Below is a small trained network, with its code and all its weights. Each question gives an input and a class and asks what happens when units are switched off, that is, made to give their printed mean instead of their output.

import numpy as np


def w(rows, s, z=0):
    codes = np.array(rows[::2]) - 128.0
    scale = np.full(codes.shape[1], s)
    scale[-1] = z or s
    return codes * scale


def norm(h):
    return h / np.sqrt((h * h).mean(-1, keepdims=True) + 1e-5)


def f(y):
    return y / 2 * (1 + np.tanh(0.7978845608 * (y + 0.044715 * y**3)))


def log_softmax(a):
    a = a - a.max(-1, keepdims=True)
    return a - np.log(np.exp(a).sum(-1, keepdims=True))


def net(x, mask):
    res = np.array(x, float).reshape(1, 3) / 4 @ E
    u = 0
    for l in range(4):
        y = f(norm(res) @ A[l][:, :-1].T + A[l][:, -1])
        res = res + np.where(mask[u : u + 4], y, B[l][:, -1]) @ B[l][:, :-1]
        u += 4
    return log_softmax(norm(res)[-1] @ U[:, :-1].T + U[:, -1])


A, B = {}, {}
E = w([
[230,39,74,136,192,169,72,188],'x0',
[103,103,209,104,151,248,73,147],'x1',
[170,2,156,40,78,154,173,185],'x2',
],0.0078)
A[0] = w([
[50,162,221,102,146,111,143,66,114],'L0N0',
[59,55,122,84,122,48,124,138,3],'L0N1',
[117,200,1,171,193,131,81,156,72],'L0N2',
[177,29,74,122,142,109,56,171,89],'L0N3',
],0.0079,0.0024)
B[0] = w([
[77,139,130,133,136,135,206,2,253],'L0N0',
[125,134,104,184,94,184,127,102,148],'L0N1',
[156,179,93,101,113,125,20,187,229],'L0N2',
[57,82,143,61,159,76,139,62,239],'L0N3',
],0.009,0.0057)
A[1] = w([
[62,214,126,93,77,123,132,144,126],'L1N0',
[110,194,105,120,155,129,2,116,159],'L1N1',
[150,79,118,131,70,188,107,168,49],'L1N2',
[140,145,46,102,150,31,193,139,251],'L1N3',
],0.0084,0.0023)
B[1] = w([
[157,54,234,126,170,204,197,103,212],'L1N0',
[135,254,152,190,159,196,112,143,250],'L1N1',
[179,69,214,174,139,9,130,99,133],'L1N2',
[197,162,59,215,130,166,31,113,255],'L1N3',
],0.0079,0.0055)
A[2] = w([
[151,42,123,82,167,103,130,123,191],'L2N0',
[169,1,136,154,175,126,127,128,152],'L2N1',
[87,72,179,51,201,140,99,150,7],'L2N2',
[87,158,143,157,103,162,163,76,227],'L2N3',
],0.009,0.0021)
B[2] = w([
[129,130,124,100,85,147,89,128,208],'L2N0',
[53,198,103,76,21,98,118,133,207],'L2N1',
[158,193,164,122,166,131,207,254,189],'L2N2',
[138,45,136,57,179,169,185,122,254],'L2N3',
],0.0091,0.0067)
A[3] = w([
[157,179,143,91,91,141,95,234,169],'L3N0',
[254,167,95,176,189,101,125,98,212],'L3N1',
[55,91,179,79,166,164,211,168,226],'L3N2',
[112,64,108,96,34,122,105,58,6],'L3N3',
],0.0087,0.0023)
B[3] = w([
[223,54,215,179,22,114,109,216,202],'L3N0',
[177,58,49,148,156,151,113,200,203],'L3N1',
[32,255,200,160,249,52,203,119,254],'L3N2',
[37,94,115,122,177,118,90,4,167],'L3N3',
],0.009,0.0088)
U = w([
[234,154,93,192,171,149,19,196,191],'0',
[73,171,198,109,207,134,186,63,217],'1',
[104,78,90,60,41,61,6,68,60],'2',
[216,18,27,131,125,129,171,93,3],'3',
[130,138,234,59,84,61,119,229,113],'4',
],0.013,0.0032)

Each question gives the input, the list of numbers given to net, and the class t.
The units are the neurons (one row each of A and B). Each row of codes is followed by its name. A weight is (code - 128) times the scale printed after its matrix; where a second scale follows, it is the last column's (A, B and U).
mask holds one flag per neuron, layer by layer. A switched-off neuron (its flag False) gives its mean, the last column of its row in B, instead of its output. The means were averaged over made-up inputs and are rounded, as every weight is.
A unit's drop is (log p(t) with every unit on - log p(t) with that unit switched off) / (log p(t) with every unit on - log p(t) with every unit switched off).
The circuit of an input: a set's keep is (log p(t) with only the set's units on - log p(t) with every unit switched off) / (log p(t) with every unit on - log p(t) with every unit switched off). Starting from the 12 units with the biggest drops (on a tie, the unit counted first), units are removed one at a time, each time the one whose removal leaves the highest keep (on an exact tie, the one counted first), for as long as the keep stays at least 0.8.
circuit, biggest first: the units of the circuit, biggest drop first
k most important neurons: the k neurons with the biggest drops, biggest first
k most important neurons of layer l: the k neurons of layer l with the biggest drops, biggest first
drop when u is switched off: that unit's drop, to one decimal
input [0,0,3], class 4: circuit, biggest first => [L0N0]
input [8,-7,1], class 2: circuit, biggest first => [L0N3, L2N1]
input [-3,-4,4], class 3: circuit, biggest first => [L1N3, L3N2]
input [4,2,-1], class 4: 2 most important neurons => [L0N3, L1N3]
input [-1,-6,3], class 0: 2 most important neurons => [L1N3, L0N0]
input [0,2,1], class 4: 2 most important neurons => [L0N0, L1N1]
input [3,-2,6], class 2: 2 most important neurons of layer 3 => [L3N3, L3N2]
input [7,-8,4], class 2: 2 most important neurons => [L0N3, L2N1]
input [-6,-8,-2], class 3: 2 most important neurons => [L1N3, L3N2]
input [4,-8,3], class 2: drop when L1N1 is switched off => 0.5
input [0,1,-6], class 0: drop when L0N2 is switched off => 0.3
input [2,-8,-1], class 0: drop when L2N2 is switched off => 0.0
input [-3,-8,7], class 3: drop when L0N1 is switched off => 0.1
input [-4,-6,4], class 3: most important neuron => [L1N3]
